Below are the code and all the weights of a small trained network. Each question names an input and a class and asks about switching units off, where a switched-off unit gives its printed mean instead of its output.

import numpy as np


def w(rows, s, z=0):
    codes = np.array(rows[::2]) - 128.0
    scale = np.full(codes.shape[1], s)
    scale[-1] = z or s
    return codes * scale


def f(y):
    return y / 2 * (1 + np.tanh(0.7978845608 * (y + 0.044715 * y**3)))


def log_softmax(a):
    a = a - a.max(-1, keepdims=True)
    return a - np.log(np.exp(a).sum(-1, keepdims=True))


def net(x, mask):
    res = np.array(x, float).reshape(1, 8) / 4 @ E
    y = f(res @ A[0][:, :-1].T + A[0][:, -1])
    res = res + np.where(mask, y, B[0][:, -1]) @ B[0][:, :-1]
    return log_softmax(res[-1] @ U[:, :-1].T + U[:, -1])


A, B = {}, {}
E = w([
[114,121,113,140,116,115,114,139,117],'x0',
[125,91,103,134,129,124,138,133,115],'x1',
[118,67,236,91,142,82,111,158,37],'x2',
[119,121,133,128,114,129,120,134,142],'x3',
[140,148,141,116,126,131,122,128,139],'x4',
[46,119,95,35,166,184,63,89,117],'x5',
[106,124,115,140,249,155,132,248,161],'x6',
[109,125,123,139,110,114,107,139,131],'x7',
],0.015)
A[0] = w([
[138,72,28,52,37,150,164,32,176,164],'n0',
[157,127,176,122,134,125,140,127,68,155],'n1',
[68,135,79,57,208,97,129,122,111,98],'n2',
[173,91,171,179,131,113,155,223,161,102],'n3',
[142,151,147,108,178,103,100,212,120,142],'n4',
[83,61,254,35,114,81,97,102,23,146],'n5',
[142,161,153,223,192,115,172,211,123,125],'n6',
[177,91,140,121,87,97,202,72,171,143],'n7',
[94,200,46,109,108,166,116,53,132,203],'n8',
[170,187,25,237,159,182,130,166,223,234],'n9',
[171,152,66,205,126,156,144,149,192,233],'n10',
[176,100,210,172,95,90,140,178,123,169],'n11',
[221,137,155,215,21,70,161,48,90,237],'n12',
[98,117,95,43,124,143,62,2,87,125],'n13',
[96,111,109,61,89,142,104,41,82,114],'n14',
[62,136,80,33,231,212,56,186,125,2],'n15',
],0.0096,0.0064)
B[0] = w([
[131,159,130,182,157,174,77,87,124,198],'n0',
[132,102,150,132,84,60,129,184,106,155],'n1',
[129,109,116,121,59,118,148,86,114,169],'n2',
[117,157,171,182,187,162,136,172,88,185],'n3',
[46,106,183,124,176,86,156,162,57,174],'n4',
[206,99,172,97,40,174,184,255,68,201],'n5',
[142,135,126,149,165,143,191,198,81,198],'n6',
[142,117,135,110,98,96,105,79,148,170],'n7',
[132,165,69,199,161,128,72,86,154,200],'n8',
[102,217,21,65,47,166,185,138,170,254],'n9',
[112,228,31,70,109,156,170,137,167,214],'n10',
[91,105,171,123,202,69,173,146,77,188],'n11',
[62,19,112,61,51,62,139,34,172,233],'n12',
[199,210,116,168,123,228,114,214,168,184],'n13',
[154,187,144,169,71,151,117,196,117,168],'n14',
[66,41,169,48,74,45,83,18,178,213],'n15',
],0.0097,0.027)
U = w([
[67,120,97,116,86,92,131,9,169,255],'0',
[140,173,118,115,74,182,182,202,113,137],'1',
[112,31,209,83,83,82,122,103,90,154],'2',
[105,113,180,170,216,94,156,179,71,28],'3',
[144,183,108,235,140,173,67,84,139,63],'4',
],0.012,0.0034)

Each question gives the input, the list of numbers given to net, and the class t.
The units are the neurons (one row each of A and B). Each row of codes is followed by its name. A weight is (code - 128) times the scale printed after its matrix; where a second scale follows, it is the last column's (A, B and U).
mask holds one flag per neuron, in row order. A switched-off neuron (its flag False) gives its mean, the last column of its row in B, instead of its output. The means were averaged over made-up inputs and are rounded, as every weight is.
A unit's drop is (log p(t) with every unit on - log p(t) with that unit switched off) / (log p(t) with every unit on - log p(t) with every unit switched off).
The circuit of an input: a set's keep is (log p(t) with only the set's units on - log p(t) with every unit switched off) / (log p(t) with every unit on - log p(t) with every unit switched off). Starting from the 12 units with the biggest drops (on a tie, the unit counted first), units are removed one at a time, each time the one whose removal leaves the highest keep (on an exact tie, the one counted first), for as long as the keep stays at least 0.8.
circuit, biggest first: the units of the circuit, biggest drop first
top k neurons: the k neurons with the biggest drops, biggest first
drop when u is switched off: that unit's drop, to one decimal
input [8,-1,-2,-5,8,-6,0,-5], class 0: circuit, biggest first	n12
input [-8,-1,-8,6,7,1,7,1], class 0: top 3 neurons	n15, n5, n13
input [-4,-2,0,8,3,1,-7,-6], class 4: top 3 neurons	n13, n15, n0
input [1,8,8,6,-2,6,0,5], class 1: top 4 neurons	n5, n13, n12, n14
input [-7,4,3,-1,-4,7,2,-3], class 2: top 2 neurons	n15, n9
input [6,-6,1,3,3,7,-1,6], class 1: top 2 neurons	n13, n5
input [-4,6,3,-6,-7,-7,1,7], class 3: top 2 neurons	n15, n3
input [5,7,0,4,7,-7,-4,-3], class 0: top 2 neurons	n5, n12
input [-4,-1,7,-3,0,8,3,-3], class 2: drop when n15 is switched off	6.3
input [-5,-2,-3,-2,3,2,0,5], class 4: drop when n15 is switched off	0.1
input [-7,3,3,1,5,-7,0,-4], class 2: drop when n12 is switched off	1.0
input [1,-4,5,3,2,-3,0,4], class 2: drop when n13 is switched off	0.1
